Here is a tiny trained network, its code and every weight. The questions are about switching its units off for an input and a class, where a switched-off unit gives its printed mean instead of its output.

import numpy as np


def w(rows, s, z=0):
    codes = np.array(rows[::2]) - 128.0
    scale = np.full(codes.shape[1], s)
    scale[-1] = z or s
    return codes * scale


def f(y):
    return y / 2 * (1 + np.tanh(0.7978845608 * (y + 0.044715 * y**3)))


def log_softmax(a):
    a = a - a.max(-1, keepdims=True)
    return a - np.log(np.exp(a).sum(-1, keepdims=True))


def net(x, mask):
    res = np.array(x, float).reshape(1, 7) / 4 @ E
    y = f(res @ A[0][:, :-1].T + A[0][:, -1])
    res = res + np.where(mask, y, B[0][:, -1]) @ B[0][:, :-1]
    return log_softmax(res[-1] @ U[:, :-1].T + U[:, -1])


A, B = {}, {}
E = w([
[85,156,148],'x0',
[85,197,25],'x1',
[255,203,153],'x2',
[147,116,119],'x3',
[41,212,182],'x4',
[133,127,126],'x5',
[112,139,137],'x6',
],0.0056)
A[0] = w([
[160,64,149,117],'neuron 1',
[133,156,87,87],'neuron 2',
[143,85,246,122],'neuron 3',
[122,180,69,135],'neuron 4',
[203,187,160,55],'neuron 5',
[116,160,158,159],'neuron 6',
[45,183,123,113],'neuron 7',
[134,151,224,129],'neuron 8',
[149,53,182,117],'neuron 9',
[102,123,80,169],'neuron 10',
[138,169,119,2],'neuron 11',
[191,251,171,93],'neuron 12',
[167,64,202,125],'neuron 13',
[72,249,212,148],'neuron 14',
[161,113,113,105],'neuron 15',
[189,174,148,69],'neuron 16',
],0.012,0.0032)
B[0] = w([
[117,102,53,175],'neuron 1',
[129,196,112,138],'neuron 2',
[194,211,68,214],'neuron 3',
[159,199,158,180],'neuron 4',
[54,79,177,190],'neuron 5',
[83,94,63,152],'neuron 6',
[190,61,149,208],'neuron 7',
[174,151,84,181],'neuron 8',
[83,187,138,188],'neuron 9',
[156,194,230,172],'neuron 10',
[151,152,145,114],'neuron 11',
[117,52,154,228],'neuron 12',
[142,213,100,206],'neuron 13',
[193,100,14,254],'neuron 14',
[94,189,22,144],'neuron 15',
[3,13,216,169],'neuron 16',
],0.0059,0.0052)
U = w([
[125,147,104,252],'0',
[137,249,120,171],'1',
[126,105,74,65],'2',
[91,36,171,58],'3',
[126,150,143,106],'4',
],0.015,0.0026)

Each question gives the input, the list of numbers given to net, and the class t.
The units are the neurons (one row each of A and B). Each row of codes is followed by its name. A weight is (code - 128) times the scale printed after its matrix; where a second scale follows, it is the last column's (A, B and U).
mask holds one flag per neuron, in row order. A switched-off neuron (its flag False) gives its mean, the last column of its row in B, instead of its output. The means were averaged over made-up inputs and are rounded, as every weight is.
A unit's drop is (log p(t) with every unit on - log p(t) with that unit switched off) / (log p(t) with every unit on - log p(t) with every unit switched off).
The circuit of an input: a set's keep is (log p(t) with only the set's units on - log p(t) with every unit switched off) / (log p(t) with every unit on - log p(t) with every unit switched off). Starting from the 12 units with the biggest drops (on a tie, the unit counted first), units are removed one at a time, each time the one whose removal leaves the highest keep (on an exact tie, the one counted first), for as long as the keep stays at least 0.8.
units of the circuit, in order: the units of the circuit, biggest drop first
unit that matters most: the unit with the biggest drop
k most important neurons: the k neurons with the biggest drops, biggest first
drop of u: that unit's drop, to one decimal
input [5,-6,-5,5,-6,7,-2], class 1: units of the circuit, in order	neuron 13; neuron 9; neuron 3
input [-2,4,-2,2,7,-1,5], class 2: units of the circuit, in order	neuron 14; neuron 7
input [5,4,8,-7,6,-2,-2], class 3: units of the circuit, in order	neuron 12; neuron 16
input [4,-8,2,-6,3,-8,4], class 1: units of the circuit, in order	neuron 3
input [1,3,8,-5,-2,-3,-8], class 3: units of the circuit, in order	neuron 16; neuron 12; neuron 5
input [-5,-8,0,-2,3,5,-8], class 1: units of the circuit, in order	neuron 3; neuron 13
input [-4,-4,8,7,-1,1,2], class 3: 3 most important neurons	neuron 16; neuron 5; neuron 12
input [1,-5,6,0,4,-1,-1], class 3: 4 most important neurons	neuron 12; neuron 16; neuron 5; neuron 4
input [1,-1,8,3,0,-8,5], class 3: units of the circuit, in order	neuron 16; neuron 12
input [5,-6,8,8,8,-4,-6], class 2: units of the circuit, in order	neuron 14; neuron 12
input [-6,-8,3,-7,-5,4,2], class 1: units of the circuit, in order	neuron 13; neuron 3
input [0,5,-8,-4,0,2,6], class 3: units of the circuit, in order	neuron 7; neuron 3
input [7,7,6,1,7,-4,7], class 0: units of the circuit, in order	neuron 14; neuron 12
input [-3,-2,4,-3,6,5,-4], class 2: units of the circuit, in order	neuron 14; neuron 10; neuron 12
input [-3,-6,7,-7,1,0,6], class 3: units of the circuit, in order	neuron 16
input [1,-3,7,1,-1,6,1], class 3: units of the circuit, in order	neuron 16; neuron 12
input [0,-2,-2,-8,8,-2,2], class 2: drop of neuron 14	0.5
input [5,-2,-7,-7,8,7,8], class 2: drop of neuron 14	0.8
input [2,-7,-5,-8,-4,1,-6], class 1: drop of neuron 13	0.2
input [-8,-3,-7,0,-8,2,6], class 0: drop of neuron 7	0.1
input [-1,7,-6,-8,-7,6,1], class 1: unit that matters most	neuron 10
